Here is a tiny trained network, its code and every weight. The questions are about switching its units off for an input and a class, where a switched-off unit gives its printed mean instead of its output.

import numpy as np


def w(rows, s, z=0):
    codes = np.array(rows[::2]) - 128.0
    scale = np.full(codes.shape[1], s)
    scale[-1] = z or s
    return codes * scale


def f(y):
    return y / 2 * (1 + np.tanh(0.7978845608 * (y + 0.044715 * y**3)))


def log_softmax(a):
    a = a - a.max(-1, keepdims=True)
    return a - np.log(np.exp(a).sum(-1, keepdims=True))


def net(x, mask):
    res = np.array(x, float).reshape(1, 7) / 4 @ E
    y = f(res @ A[0][:, :-1].T + A[0][:, -1])
    res = res + np.where(mask, y, B[0][:, -1]) @ B[0][:, :-1]
    return log_softmax(res[-1] @ U[:, :-1].T + U[:, -1])


A, B = {}, {}
E = w([
[135,152,143,124,111,138],'x0',
[38,19,236,101,39,81],'x1',
[77,127,114,106,154,147],'x2',
[128,152,142,115,114,147],'x3',
[164,115,130,141,117,115],'x4',
[78,114,16,194,2,171],'x5',
[120,95,237,248,178,243],'x6',
],0.0096)
A[0] = w([
[123,189,63,92,133,28,143],'n1',
[127,138,110,74,108,134,109],'n2',
[103,126,103,154,104,137,51],'n3',
[74,140,108,94,152,93,135],'n4',
[115,172,103,88,113,62,151],'n5',
[141,114,185,85,164,111,104],'n6',
[116,109,161,165,131,251,131],'n7',
[145,139,65,49,105,63,132],'n8',
[147,141,130,221,193,219,127],'n9',
[168,127,171,28,208,86,135],'n10',
[133,130,183,101,171,97,66],'n11',
[178,204,54,144,178,213,4],'n12',
[130,106,118,127,136,134,135],'n13',
[105,66,23,163,30,222,137],'n14',
[55,83,213,98,54,72,9],'n15',
[167,93,215,80,221,170,116],'n16',
[168,126,116,144,131,122,93],'n17',
[108,117,87,153,47,178,96],'n18',
[105,120,75,178,59,180,123],'n19',
[76,61,170,104,53,133,55],'n20',
[141,103,117,160,128,115,103],'n21',
[133,133,193,184,140,172,145],'n22',
[109,109,174,238,171,185,138],'n23',
[141,104,120,109,130,149,130],'n24',
[109,121,77,172,71,169,114],'n25',
[90,46,191,113,91,120,27],'n26',
[91,96,134,155,159,184,127],'n27',
[125,164,43,181,197,149,35],'n28',
[137,93,103,131,127,101,129],'n29',
[135,109,178,199,163,202,141],'n30',
[147,164,92,38,88,103,131],'n31',
[181,181,81,158,155,137,98],'n32',
[123,106,75,67,108,97,160],'n33',
[141,147,181,109,216,67,112],'n34',
[111,27,124,104,134,125,83],'n35',
[166,187,58,153,186,169,34],'n36',
[99,106,56,185,73,169,99],'n37',
[149,82,85,150,123,133,58],'n38',
[106,159,130,54,73,121,77],'n39',
[158,166,172,85,199,130,80],'n40',
[78,117,213,196,117,133,93],'n41',
[135,149,144,125,119,121,133],'n42',
[99,106,157,239,146,182,154],'n43',
],0.011,0.0037)
B[0] = w([
[165,84,80,78,115,114,238],'n1',
[161,120,116,92,121,110,155],'n2',
[91,162,156,159,115,114,144],'n3',
[108,119,111,140,54,130,161],'n4',
[175,92,120,59,120,104,199],'n5',
[53,182,204,196,166,88,182],'n6',
[133,102,84,81,121,102,219],'n7',
[182,98,90,52,97,113,233],'n8',
[185,92,63,76,101,162,243],'n9',
[80,179,165,170,98,66,236],'n10',
[71,199,178,158,161,112,176],'n11',
[135,43,161,177,160,195,245],'n12',
[105,125,110,133,116,127,130],'n13',
[88,208,175,146,160,52,249],'n14',
[179,56,132,161,195,243,224],'n15',
[84,205,151,121,160,59,236],'n16',
[109,129,115,131,144,147,139],'n17',
[53,198,167,179,186,68,193],'n18',
[58,170,186,179,129,26,206],'n19',
[191,56,155,209,210,255,204],'n20',
[115,124,124,131,133,110,131],'n21',
[115,129,99,73,61,110,205],'n22',
[190,100,30,73,77,66,239],'n23',
[137,135,100,139,126,125,128],'n24',
[64,196,182,153,141,71,193],'n25',
[172,67,146,164,134,197,199],'n26',
[142,136,89,108,117,109,176],'n27',
[142,104,140,170,182,194,211],'n28',
[122,101,136,126,125,109,141],'n29',
[137,117,67,63,86,94,228],'n30',
[175,86,60,129,58,90,214],'n31',
[113,101,129,191,156,209,207],'n32',
[135,116,62,88,98,104,198],'n33',
[42,176,158,190,118,88,213],'n34',
[149,124,125,149,128,152,162],'n35',
[200,55,158,180,189,230,227],'n36',
[103,188,177,157,138,73,205],'n37',
[151,147,143,129,150,118,138],'n38',
[162,110,120,98,118,139,173],'n39',
[65,171,140,173,143,106,200],'n40',
[155,73,83,122,103,157,202],'n41',
[153,155,150,126,122,139,132],'n42',
[183,96,85,61,68,41,228],'n43',
],0.0073,0.013)
U = w([
[167,115,44,21,83,92,151],'0',
[88,230,138,184,138,75,238],'1',
[165,86,107,192,162,251,3],'2',
],0.014,0.00063)

Each question gives the input, the list of numbers given to net, and the class t.
The units are the neurons (one row each of A and B). Each row of codes is followed by its name. A weight is (code - 128) times the scale printed after its matrix; where a second scale follows, it is the last column's (A, B and U).
mask holds one flag per neuron, in row order. A switched-off neuron (its flag False) gives its mean, the last column of its row in B, instead of its output. The means were averaged over made-up inputs and are rounded, as every weight is.
A unit's drop is (log p(t) with every unit on - log p(t) with that unit switched off) / (log p(t) with every unit on - log p(t) with every unit switched off).
The circuit of an input: a set's keep is (log p(t) with only the set's units on - log p(t) with every unit switched off) / (log p(t) with every unit on - log p(t) with every unit switched off). Starting from the 12 units with the biggest drops (on a tie, the unit counted first), units are removed one at a time, each time the one whose removal leaves the highest keep (on an exact tie, the one counted first), for as long as the keep stays at least 0.8.
circuit, biggest first: the units of the circuit, biggest drop first
top k neurons: the k neurons with the biggest drops, biggest first
drop of u: that unit's drop, to one decimal
input [-2,-8,1,6,-4,6,-2], class 2: circuit, biggest first	(n36)
input [-1,4,1,3,2,-7,-6], class 1: top 4 neurons	(n10; n6; n34; n11)
input [4,-2,3,-1,-4,-7,7], class 0: top 3 neurons	(n23; n9; n30)
input [0,-4,-8,-7,-8,-4,4], class 0: top 4 neurons	(n9; n23; n30; n14)
input [0,-4,7,3,-7,-4,0], class 1: top 3 neurons	(n15; n20; n10)
input [-6,1,-5,-5,-2,6,-5], class 1: top 2 neurons	(n14; n18)
input [-6,1,-6,-6,-7,8,6], class 1: top 3 neurons	(n14; n19; n18)
input [-5,-3,-2,-4,4,5,4], class 1: top 2 neurons	(n14; n19)
input [-5,-5,-1,7,-8,-4,5], class 0: top 2 neurons	(n23; n30)
input [-1,-5,0,2,-4,2,5], class 0: top 2 neurons	(n43; n23)
input [-3,8,1,5,-3,2,-6], class 2: top 2 neurons	(n20; n15)
input [5,-7,8,-6,-1,6,-3], class 2: top 2 neurons	(n36; n12)
input [1,0,5,-5,6,0,8], class 0: drop of n3	0.0
input [-8,-2,-8,-5,-4,8,8], class 0: circuit, biggest first	(n43)
input [7,7,-6,7,-3,5,-2], class 2: drop of n15	0.4
input [4,-6,4,-5,3,7,-2], class 1: drop of n14	0.2
